Below is a small trained network, with its code and all its weights. Each question gives an input and a target symbol and asks what happens when units are switched off, that is, made to give their printed mean instead of their output.

import numpy as np


def w(rows, s, z=0):
    codes = np.array(rows[::2]) - 128.0
    scale = np.full(codes.shape[1], s)
    scale[-1] = z or s
    return codes * scale


def f(y):
    return y / 2 * (1 + np.tanh(0.7978845608 * (y + 0.044715 * y**3)))


def softmax(a):
    e = np.exp(a - a.max(-1, keepdims=True))
    return e / e.sum(-1, keepdims=True)


def log_softmax(a):
    a = a - a.max(-1, keepdims=True)
    return a - np.log(np.exp(a).sum(-1, keepdims=True))


def net(x, mask):
    ids = ['γδθλξφψω'.index(c) for c in x.split()]
    T = len(ids)
    res = E[ids] + P[:T]
    r = res
    for j in range(2):
        rows = slice(2 * j, 2 * j + 2)
        q, k, v = (r @ M[0][rows].T for M in (Q, K, V))
        z = softmax(np.where(np.tri(T) > 0, q @ k.T / 2**0.5, -1e9)) @ v
        o = O[0][rows]
        res = res + np.where(mask[j], z, o[:, -1]) @ o[:, :-1]
    y = f(res @ A[0][:, :-1].T + A[0][:, -1])
    res = res + np.where(mask[2:6], y, B[0][:, -1]) @ B[0][:, :-1]
    return log_softmax(res[-1] @ U[:, :-1].T + U[:, -1])


Q, K, V, O, A, B = {}, {}, {}, {}, {}, {}
E = w([
[174,14,158],'γ',
[60,100,204],'δ',
[191,132,87],'θ',
[142,64,144],'λ',
[47,187,107],'ξ',
[150,176,7],'φ',
[236,27,132],'ψ',
[114,239,86],'ω',
],0.014)
P = w([
[168,124,156],'0',
[101,156,132],'1',
[57,63,138],'2',
[71,99,16],'3',
[134,249,63],'4',
[103,93,154],'5',
[117,115,13],'6',
[109,136,121],'7',
[66,72,185],'8',
],0.012)
Q[0] = w([
[169,253,157],'H1',
[49,177,66],'H1',
[77,133,114],'H2',
[87,76,74],'H2',
],0.0077)
K[0] = w([
[5,121,84],'H1',
[154,152,66],'H1',
[109,143,154],'H2',
[254,211,70],'H2',
],0.0086)
V[0] = w([
[35,54,254],'H1',
[23,108,119],'H1',
[194,156,224],'H2',
[160,32,118],'H2',
],0.013)
O[0] = w([
[111,206,179,126],'H1',
[104,162,94,162],'H1',
[197,226,26,1],'H2',
[226,52,246,159],'H2',
],0.012,0.0025)
A[0] = w([
[5,2,168,254],'N1',
[96,67,23,107],'N2',
[40,103,30,217],'N3',
[140,73,191,71],'N4',
],0.0056,0.004)
B[0] = w([
[224,182,61,253],'N1',
[59,133,188,171],'N2',
[107,129,179,191],'N3',
[86,203,2,149],'N4',
],0.0065,0.013)
U = w([
[122,62,245,126],'γ',
[38,94,254,227],'δ',
[226,181,42,93],'θ',
[171,191,146,189],'λ',
[75,140,79,43],'ξ',
[71,30,154,109],'φ',
[185,134,169,3],'ψ',
[168,175,48,84],'ω',
],0.007,0.0049)

Each question gives the input, a string of symbols that net reads in full, and the target symbol t.
The units are the heads (2 rows each of Q, K, V and O) and the neurons (one row each of A and B). Each row of codes is followed by its name. A weight is (code - 128) times the scale printed after its matrix; where a second scale follows, it is the last column's (O, A, B and U).
mask holds one flag per unit, heads first, then neurons. A switched-off unit (its flag False) gives its mean, the last column of its rows in O or B, instead of its output. The means were averaged over made-up inputs and are rounded, as every weight is.
A unit's drop is (log p(t) with every unit on - log p(t) with that unit switched off) / (log p(t) with every unit on - log p(t) with every unit switched off).
The circuit of an input: a set's keep is (log p(t) with only the set's units on - log p(t) with every unit switched off) / (log p(t) with every unit on - log p(t) with every unit switched off). Starting from all 6 units, units are removed one at a time, each time the one whose removal leaves the highest keep (on an exact tie, the one counted first), for as long as the keep stays at least 0.8.
units of the circuit, in order: the units of the circuit, biggest drop first
top k neurons: the k neurons with the biggest drops, biggest first
heads that matter: for each layer, one digit per head in row order, 1 if its drop is at least 0.15 and else 0, layers parted by /
drop when u is switched off: that unit's drop, to one decimal
input δ δ δ δ λ θ, target δ: units of the circuit, in order	N1; H1
input δ φ θ ξ, target φ: units of the circuit, in order	H1; H2
input φ ω θ, target φ: heads that matter	11
input ψ ξ δ λ ω λ ω, target ξ: heads that matter	01
input φ θ δ δ φ ξ, target φ: units of the circuit, in order	H1
input φ λ θ ω λ φ θ, target φ: heads that matter	10
input δ ω λ δ, target ξ: heads that matter	01
input θ φ ψ, target θ: top 3 neurons	N1; N4; N3
input δ ω δ ψ φ λ φ, target φ: top 2 neurons	N2; N3
input ξ δ θ δ ξ ω, target δ: top 2 neurons	N1; N3
input δ δ λ λ ω δ λ, target ξ: drop when H2 is switched off	1.0
input ω δ φ δ ξ, target ξ: drop when H1 is switched off	0.3
input θ γ λ, target θ: drop when N4 is switched off	0.2
input δ δ λ δ δ δ ω, target ξ: drop when N3 is switched off	-0.1
input δ λ δ δ λ, target δ: units of the circuit, in order	N1
